Questions about the array below. Counting starts at 1.
1) Read off the entry just right of 0.402.
2) Read off the entry just right of -0.388.
3) Read off the entry just left of -2.894.
4) Read off the entry in row 1 and column 3.
5) Read off the entry directly below 2.651.
6) Read off the entry directly below -2.529.
7) Read off the entry directly above the smallest entry.
8) Read off the entry at row 3, column 1.
-0.823 -0.827 2.055 0.633 0.169 2.142 -0.573 0.207 -0.624 -0.370 -1.396 -1.282 -0.131 0.154 0.679
0.049 -3.922 3.562 0.151 -0.075 3.356 1.004 2.615 -1.421 -1.399 0.937 -3.276 -0.387 -0.907 -1.904
-0.921 -1.997 0.402 -0.447 -1.858 1.480 -1.298 0.469 -1.778 -3.039 -2.261 -0.577 0.561 -2.331 -0.228
-0.573 -0.966 0.259 -0.842 1.006 3.565 -0.442 0.401 -1.185 -0.478 0.347 -0.566 -1.663 -0.497 0.121
-1.086 -0.882 0.149 0.429 1.204 2.651 -1.707 0.521 -3.912 0.344 -1.100 -0.329 -2.894 0.730 -0.117
0.036 0.929 1.925 1.051 0.856 1.036 -0.627 1.623 -5.420 -2.887 0.170 -2.064 1.987 -0.757 -4.204
-1.379 -0.036 0.117 -2.529 -0.268 3.965 -0.536 0.441 -2.542 0.679 -0.358 0.005 -2.387 2.015 -0.643
-0.034 0.134 0.207 -0.549 -0.165 0.411 -0.048 -0.077 -0.387 0.191 -0.055 0.380 -0.048 0.406 -0.049
-0.678 -0.443 1.253 -0.316 0.309 2.699 0.611 1.267 1.547 -1.908 -1.093 -0.172 -0.337 -0.605 -0.046
2.925 -1.751 3.072 -0.456 1.030 2.614 0.433 0.845 -2.407 -5.331 1.161 -3.253 0.515 1.442 -3.142
-0.221 -1.978 2.799 2.346 1.250 2.774 -1.209 1.913 -6.314 -1.530 0.166 -2.267 -0.388 -0.402 -0.956
-1.493 1.909 -0.577 -0.114 0.751 1.742 -1.235 1.592 -3.153 0.304 -3.528 -0.227 -2.411 1.501 0.078
3.000 -1.086 -0.196 -1.282 1.751 0.410 -0.841 0.286 0.299 -1.683 -1.200 -0.533 1.130 1.851 -2.352
-0.173 -1.692 1.982 -4.067 -0.451 4.039 -0.572 -1.280 -2.700 -0.114 0.835 0.873 -0.583 1.961 0.195
-1.930 -1.113 -1.270 -0.601 -1.217 2.237 -1.667 0.194 -2.313 -1.937 -2.652 -0.531 -0.966 -0.848 0.023
-0.089 -0.922 1.207 0.233 -0.549 1.045 -1.331 1.780 -2.061 -0.237 -2.348 -0.844 0.741 -0.999 -0.703
1) -0.447
2) -0.402
3) -0.329
4) 2.055
5) 1.036
6) -0.549
7) -2.407
8) -0.921

[[ 0.721  1.464  1.967  1.103 -0.025  1.351  1.286 -0.803]
 [-0.305  0.096  0.247  0.196  1.116 -0.110 -0.620  0.344]
 [ 0.923  1.555  1.622  1.805 -0.575  0.926  0.547 -1.123]
 [-1.138 -1.186 -0.464  0.633  1.302 -0.380 -1.763 -0.509]
 [ 0.801  1.521  1.847  1.418 -0.287  1.233  1.064 -0.937]
 [-0.134  0.343  0.423  0.049  1.151 -0.146 -0.677  0.335]
 [-0.856 -0.923 -0.187  0.328  1.219 -0.108 -0.960 -0.060]
 [ 0.454 -0.168  0.479  0.360  0.273  1.173  1.185  0.503]]
The entry just left of 0.926: -0.575
The entry directly above -0.960 is -0.677
Give the fourth entry in reading order.
Answer: 1.103
Give the bottom-left entry.
Answer: 0.454
The 2nd entry on the diagonal from the top-right corner is -0.620
Give the entry in the bottom-right corner.
Answer: 0.503
Give the second entry in reading order.
Answer: 1.464
Give the largest entry in the last row.
Answer: 1.185
Give the entry directly above 1.622.
Answer: 0.247
Give the last entry of the smallest entry's row.
Answer: -0.509
The largest entry in the first column -> 0.923
Give the entry in the top-right corner.
Answer: -0.803
Give the smallest entry.
Answer: -1.763
Give the entry directly above 1.173.
Answer: -0.108
The 3rd entry on the diagonal from the top-right corner is 0.926
Give the first entry of the largest entry's row.
Answer: 0.721
Give the fourth entry from the end, reading row by row.
Answer: 0.273
The second entry on the main diagonal is 0.096
Give the entry just left of 1.219.
Answer: 0.328
Give the 2nd largest entry.
Answer: 1.847
The entry directly below 0.801: -0.134
Give the entry just right of 1.103.
Answer: -0.025
Give the 2nd smallest entry.
Answer: -1.186
The entry directly below 1.103 is 0.196
The entry just right of 0.633 -> 1.302
Give the entry just left of 0.328.
Answer: -0.187
The entry just left of -0.110 is 1.116
Give the entry directly below the smallest entry.
Answer: 1.064
The entry just right of 1.555 is 1.622
The smallest entry in the last row -> -0.168

Questions about the table below.
1) What is the second smallest entry?
2) What is the third largest entry?
3) What is the entry just left of 1.665?
4) What is the top-left entry?
5) What is the first entry of the smallest entry's row?
6) What is the first entry on the diagonal from the top-right corner?
7) What is the entry just right of 6.052?
8) What is the entry just left of -0.177?
2.810 6.769 -1.662 1.665 -1.484 6.052 5.953 -1.104 1.345 -0.177 -1.445 1.814
3.672 3.888 -0.515 -1.169 -5.873 4.438 6.545 -0.673 -0.235 1.770 -1.926 2.775
1) -1.926
2) 6.052
3) -1.662
4) 2.810
5) 3.672
6) 1.814
7) 5.953
8) 1.345

Questions about the matrix below.
1) Read off the first entry of the largest entry's row.
2) Read off the entry just right of 0.411.
3) Read off the bottom-left entry.
4) Read off the entry in the bottom-right corner.
5) Read off the smallest entry in the last row.
6) Read off the 2nd entry on the diagonal from the top-right corner.
7) Read off the 3rd entry, reading row by row.
8) Read off the entry directly below -0.634.
1.701 3.189 0.425 -0.162 2.965 -2.107 3.731 1.002 -2.147 -3.428 -1.489 -0.543 -1.181 2.162
0.532 -0.762 0.095 0.996 0.235 0.882 0.411 -5.471 -0.372 -0.951 0.707 2.814 -3.568 -1.453
0.687 -0.736 1.682 0.767 -0.183 2.639 1.228 -5.953 -0.629 -0.634 1.948 2.766 -4.390 -0.379
0.896 -0.163 1.547 0.619 0.281 1.968 1.549 -4.923 -0.900 -1.043 1.481 2.318 -3.990 0.052
0.200 -0.077 -5.353 1.433 2.134 -5.750 -1.760 -2.816 0.305 -2.524 -4.059 2.213 -0.274 -4.516
0.688 -0.902 1.800 0.745 -0.315 2.907 1.155 -6.225 -0.638 -0.454 2.134 2.925 -4.563 -0.503
1) 1.701
2) -5.471
3) 0.688
4) -0.503
5) -6.225
6) -3.568
7) 0.425
8) -1.043
